Below is a small trained network, with its code and all its weights. Each question gives an input and a class and asks what happens when units are switched off, that is, made to give their printed mean instead of their output.

import numpy as np


def w(rows, s, z=0):
    codes = np.array(rows[::2]) - 128.0
    scale = np.full(codes.shape[1], s)
    scale[-1] = z or s
    return codes * scale


def f(y):
    return y / 2 * (1 + np.tanh(0.7978845608 * (y + 0.044715 * y**3)))


def log_softmax(a):
    a = a - a.max(-1, keepdims=True)
    return a - np.log(np.exp(a).sum(-1, keepdims=True))


def net(x, mask):
    res = np.array(x, float).reshape(1, 6) / 4 @ E
    y = f(res @ A[0][:, :-1].T + A[0][:, -1])
    res = res + np.where(mask, y, B[0][:, -1]) @ B[0][:, :-1]
    return log_softmax(res[-1] @ U[:, :-1].T + U[:, -1])


A, B = {}, {}
E = w([
[171,246,140,70,155,90,165,132,124,171],'x0',
[175,49,160,157,133,64,69,138,82,159],'x1',
[186,140,138,89,157,128,96,84,46,50],'x2',
[80,150,43,137,60,76,116,133,137,137],'x3',
[97,124,86,126,91,127,132,54,125,219],'x4',
[140,71,100,43,255,87,192,124,70,123],'x5',
],0.0096)
A[0] = w([
[201,163,101,141,69,68,34,68,121,151,156],'neuron 0',
[123,37,110,77,185,86,74,116,52,97,155],'neuron 1',
[204,105,100,161,100,73,153,169,107,92,76],'neuron 2',
[83,165,103,204,134,117,112,94,108,98,87],'neuron 3',
[60,109,117,122,45,51,197,122,140,170,221],'neuron 4',
[123,152,198,235,70,134,106,181,176,39,253],'neuron 5',
[102,107,67,134,80,176,123,141,116,199,90],'neuron 6',
[71,130,139,128,168,93,147,2,162,64,176],'neuron 7',
],0.0072,0.0055)
B[0] = w([
[165,159,112,109,255,144,99,101,184,130,198],'neuron 0',
[107,134,66,137,141,77,142,149,93,154,239],'neuron 1',
[74,113,210,220,89,116,88,145,69,136,141],'neuron 2',
[105,160,142,75,126,160,54,107,109,137,143],'neuron 3',
[104,59,126,172,152,92,153,100,129,114,230],'neuron 4',
[145,131,57,109,220,57,130,70,133,201,255],'neuron 5',
[80,88,119,100,64,118,158,162,144,75,173],'neuron 6',
[179,142,95,100,170,140,200,19,225,107,170],'neuron 7',
],0.0088,0.0097)
U = w([
[157,173,87,126,234,111,90,142,180,189,221],'0',
[80,198,163,137,69,187,39,168,95,108,33],'1',
[176,132,99,69,151,135,137,150,73,1,66],'2',
[69,87,126,157,28,97,168,110,89,119,139],'3',
[134,133,56,108,174,176,107,33,169,82,70],'4',
[147,153,166,191,73,214,52,183,141,57,1],'5',
],0.0084,0.0047)

Each question gives the input, the list of numbers given to net, and the class t.
The units are the neurons (one row each of A and B). Each row of codes is followed by its name. A weight is (code - 128) times the scale printed after its matrix; where a second scale follows, it is the last column's (A, B and U).
mask holds one flag per neuron, in row order. A switched-off neuron (its flag False) gives its mean, the last column of its row in B, instead of its output. The means were averaged over made-up inputs and are rounded, as every weight is.
A unit's drop is (log p(t) with every unit on - log p(t) with that unit switched off) / (log p(t) with every unit on - log p(t) with every unit switched off).
The circuit of an input: a set's keep is (log p(t) with only the set's units on - log p(t) with every unit switched off) / (log p(t) with every unit on - log p(t) with every unit switched off). Starting from all 8 units, units are removed one at a time, each time the one whose removal leaves the highest keep (on an exact tie, the one counted first), for as long as the keep stays at least 0.8.
circuit, biggest first: the units of the circuit, biggest drop first
k most important neurons: the k neurons with the biggest drops, biggest first
drop when u is switched off: that unit's drop, to one decimal
input [-8,6,4,6,6,-6], class 4: circuit, biggest first	[neuron 0]
input [6,-6,-1,2,-3,5], class 4: circuit, biggest first	[neuron 5; neuron 1]
input [-2,6,-2,4,-7,5], class 3: 3 most important neurons	[neuron 0; neuron 2; neuron 5]
input [7,-3,0,2,7,4], class 4: circuit, biggest first	[neuron 5; neuron 1; neuron 7]
input [2,5,-5,8,5,0], class 3: 2 most important neurons	[neuron 6; neuron 5]
input [5,-4,2,7,3,-1], class 4: 3 most important neurons	[neuron 5; neuron 1; neuron 4]
input [-3,3,-3,-7,7,0], class 3: circuit, biggest first	[neuron 5; neuron 0]
input [-5,5,-5,-3,1,-1], class 3: 3 most important neurons	[neuron 0; neuron 7; neuron 6]
input [-6,-7,-6,5,3,0], class 3: 2 most important neurons	[neuron 6; neuron 0]
input [-1,3,1,2,0,3], class 3: 2 most important neurons	[neuron 5; neuron 0]
input [-2,-5,5,8,-3,-6], class 0: 2 most important neurons	[neuron 5; neuron 0]
input [-3,8,-3,4,2,-7], class 0: 2 most important neurons	[neuron 0; neuron 5]
input [-4,6,8,8,-5,-7], class 0: drop when neuron 6 is switched off	0.0
input [-8,4,4,2,-5,-5], class 0: drop when neuron 5 is switched off	0.8
input [-3,5,7,-5,-8,-6], class 0: drop when neuron 5 is switched off	1.0
